Here is a tiny trained network, its code and every weight. The questions are about switching its units off for an input and a target symbol, where a switched-off unit gives its printed mean instead of its output.

import numpy as np


def w(rows, s, z=0):
    codes = np.array(rows[::2]) - 128.0
    scale = np.full(codes.shape[1], s)
    scale[-1] = z or s
    return codes * scale


def f(y):
    return y / 2 * (1 + np.tanh(0.7978845608 * (y + 0.044715 * y**3)))


def softmax(a):
    e = np.exp(a - a.max(-1, keepdims=True))
    return e / e.sum(-1, keepdims=True)


def log_softmax(a):
    a = a - a.max(-1, keepdims=True)
    return a - np.log(np.exp(a).sum(-1, keepdims=True))


def net(x, mask):
    ids = ['ΓΔΩζθξπτψ'.index(c) for c in x.split()]
    T = len(ids)
    res = E[ids] + P[:T]
    r = res
    for j in range(2):
        rows = slice(3 * j, 3 * j + 3)
        q, k, v = (r @ M[0][rows].T for M in (Q, K, V))
        z = softmax(np.where(np.tri(T) > 0, q @ k.T / 3**0.5, -1e9)) @ v
        o = O[0][rows]
        res = res + np.where(mask[j], z, o[:, -1]) @ o[:, :-1]
    y = f(res @ A[0][:, :-1].T + A[0][:, -1])
    res = res + np.where(mask[2:6], y, B[0][:, -1]) @ B[0][:, :-1]
    return log_softmax(res[-1] @ U[:, :-1].T + U[:, -1])


Q, K, V, O, A, B = {}, {}, {}, {}, {}, {}
E = w([
[142,182,134,98,76],'Γ',
[146,145,83,117,79],'Δ',
[161,125,129,90,23],'Ω',
[107,94,28,141,142],'ζ',
[122,75,66,117,80],'θ',
[67,149,75,134,181],'ξ',
[88,143,164,92,88],'π',
[49,91,88,122,153],'τ',
[254,125,201,207,150],'ψ',
],0.022)
P = w([
[85,149,113,116,117],'0',
[146,101,156,114,204],'1',
[175,115,122,45,183],'2',
[133,126,92,38,155],'3',
[138,126,145,253,101],'4',
[53,150,220,155,74],'5',
[57,133,149,95,122],'6',
],0.017)
Q[0] = w([
[152,164,152,166,128],'h1',
[143,154,128,101,153],'h1',
[127,153,154,141,103],'h1',
[111,123,130,148,125],'h2',
[191,126,110,156,155],'h2',
[128,116,157,250,104],'h2',
],0.024)
K[0] = w([
[169,100,155,178,146],'h1',
[145,120,97,173,76],'h1',
[166,116,132,123,139],'h1',
[165,151,118,92,157],'h2',
[102,136,157,253,92],'h2',
[231,44,230,158,231],'h2',
],0.012)
V[0] = w([
[161,150,120,142,129],'h1',
[200,129,154,155,175],'h1',
[55,142,189,92,155],'h1',
[138,124,161,76,33],'h2',
[142,249,45,137,128],'h2',
[85,215,212,39,128],'h2',
],0.013)
O[0] = w([
[111,132,86,143,136,109],'h1',
[153,125,75,152,161,43],'h1',
[171,189,175,104,84,136],'h1',
[170,51,125,142,102,249],'h2',
[68,178,101,202,107,161],'h2',
[253,186,145,153,95,188],'h2',
],0.018,0.011)
A[0] = w([
[153,180,86,72,55,216],'n1',
[194,178,159,196,124,2],'n2',
[2,116,163,141,176,13],'n3',
[205,110,225,65,85,136],'n4',
],0.0069,0.0047)
B[0] = w([
[107,123,250,147,151,195],'n1',
[139,87,44,2,41,171],'n2',
[203,189,85,75,140,164],'n3',
[165,91,89,158,188,254],'n4',
],0.0077,0.025)
U = w([
[159,207,37,174,96,114],'Γ',
[33,112,126,243,112,151],'Δ',
[107,29,145,179,153,186],'Ω',
[103,158,75,53,138,113],'ζ',
[31,14,159,32,133,20],'θ',
[132,236,148,223,175,153],'ξ',
[193,170,121,55,195,2],'π',
[116,135,253,97,248,196],'τ',
[175,172,128,169,253,119],'ψ',
],0.005,0.006)

Each question gives the input, a string of symbols that net reads in full, and the target symbol t.
The units are the heads (3 rows each of Q, K, V and O) and the neurons (one row each of A and B). Each row of codes is followed by its name. A weight is (code - 128) times the scale printed after its matrix; where a second scale follows, it is the last column's (O, A, B and U).
mask holds one flag per unit, heads first, then neurons. A switched-off unit (its flag False) gives its mean, the last column of its rows in O or B, instead of its output. The means were averaged over made-up inputs and are rounded, as every weight is.
A unit's drop is (log p(t) with every unit on - log p(t) with that unit switched off) / (log p(t) with every unit on - log p(t) with every unit switched off).
The circuit of an input: a set's keep is (log p(t) with only the set's units on - log p(t) with every unit switched off) / (log p(t) with every unit on - log p(t) with every unit switched off). Starting from all 6 units, units are removed one at a time, each time the one whose removal leaves the highest keep (on an exact tie, the one counted first), for as long as the keep stays at least 0.8.
units of the circuit, in order: the units of the circuit, biggest drop first
unit that matters most: the unit with the biggest drop
k most important neurons: the k neurons with the biggest drops, biggest first
which heads matter: for each layer, one digit per head in row order, 1 if its drop is at least 0.15 and else 0, layers parted by /
input τ Ω Δ Ω Ω Ω, target Δ: which heads matter : 11
input τ Ω Ω ζ, target τ: units of the circuit, in order : h1; h2; n2
input ψ ψ π ζ τ θ Ω, target ζ: which heads matter : 01
input ζ Γ θ, target ζ: 2 most important neurons : n3; n1
input θ Δ τ Γ Γ Ω, target τ: which heads matter : 01
input Ω ξ θ Γ τ π ξ, target Γ: units of the circuit, in order : h2
input θ τ Ω π, target θ: which heads matter : 01
input ζ Ω Γ, target ζ: units of the circuit, in order : h2; n3
input τ Ω Γ, target τ: which heads matter : 01
input θ τ Ω Ω τ θ Ω, target Ω: units of the circuit, in order : h2; n3
input τ Γ Ω τ ζ Ω ζ, target τ: which heads matter : 11
input ψ τ Γ Ω, target Ω: which heads matter : 01
input π ζ Γ θ, target π: units of the circuit, in order : h2; h1
input τ ζ Ω Ω ζ, target ζ: unit that matters most : h2
input Γ Γ Ω Δ Ω Δ ξ, target Δ: which heads matter : 01
input Γ Γ Ω τ ψ, target ψ: units of the circuit, in order : h1; n3; h2
input π θ π, target π: which heads matter : 01
input ζ Ω Γ θ ξ π, target Γ: units of the circuit, in order : h2; n2
input Ω Γ Ω τ Γ, target Γ: units of the circuit, in order : n2; h2
input Ω Ω ξ Γ τ Δ τ, target Γ: units of the circuit, in order : h2
input θ Γ Γ Γ Ω Γ, target Γ: units of the circuit, in order : h2; n2
input π Δ Δ, target π: units of the circuit, in order : h2; n2; n1
input ψ Ω ξ, target ξ: 2 most important neurons : n2; n4
input Ω Δ Ω τ Ω Ω Ω, target τ: units of the circuit, in order : h2; n2; n1
input Ω Δ θ Γ Ω τ, target θ: 2 most important neurons : n4; n1
input Γ τ ζ θ τ ξ, target ζ: 3 most important neurons : n3; n1; n4
input θ θ ζ, target θ: units of the circuit, in order : h2
input ζ τ π, target ζ: units of the circuit, in order : h2; n3
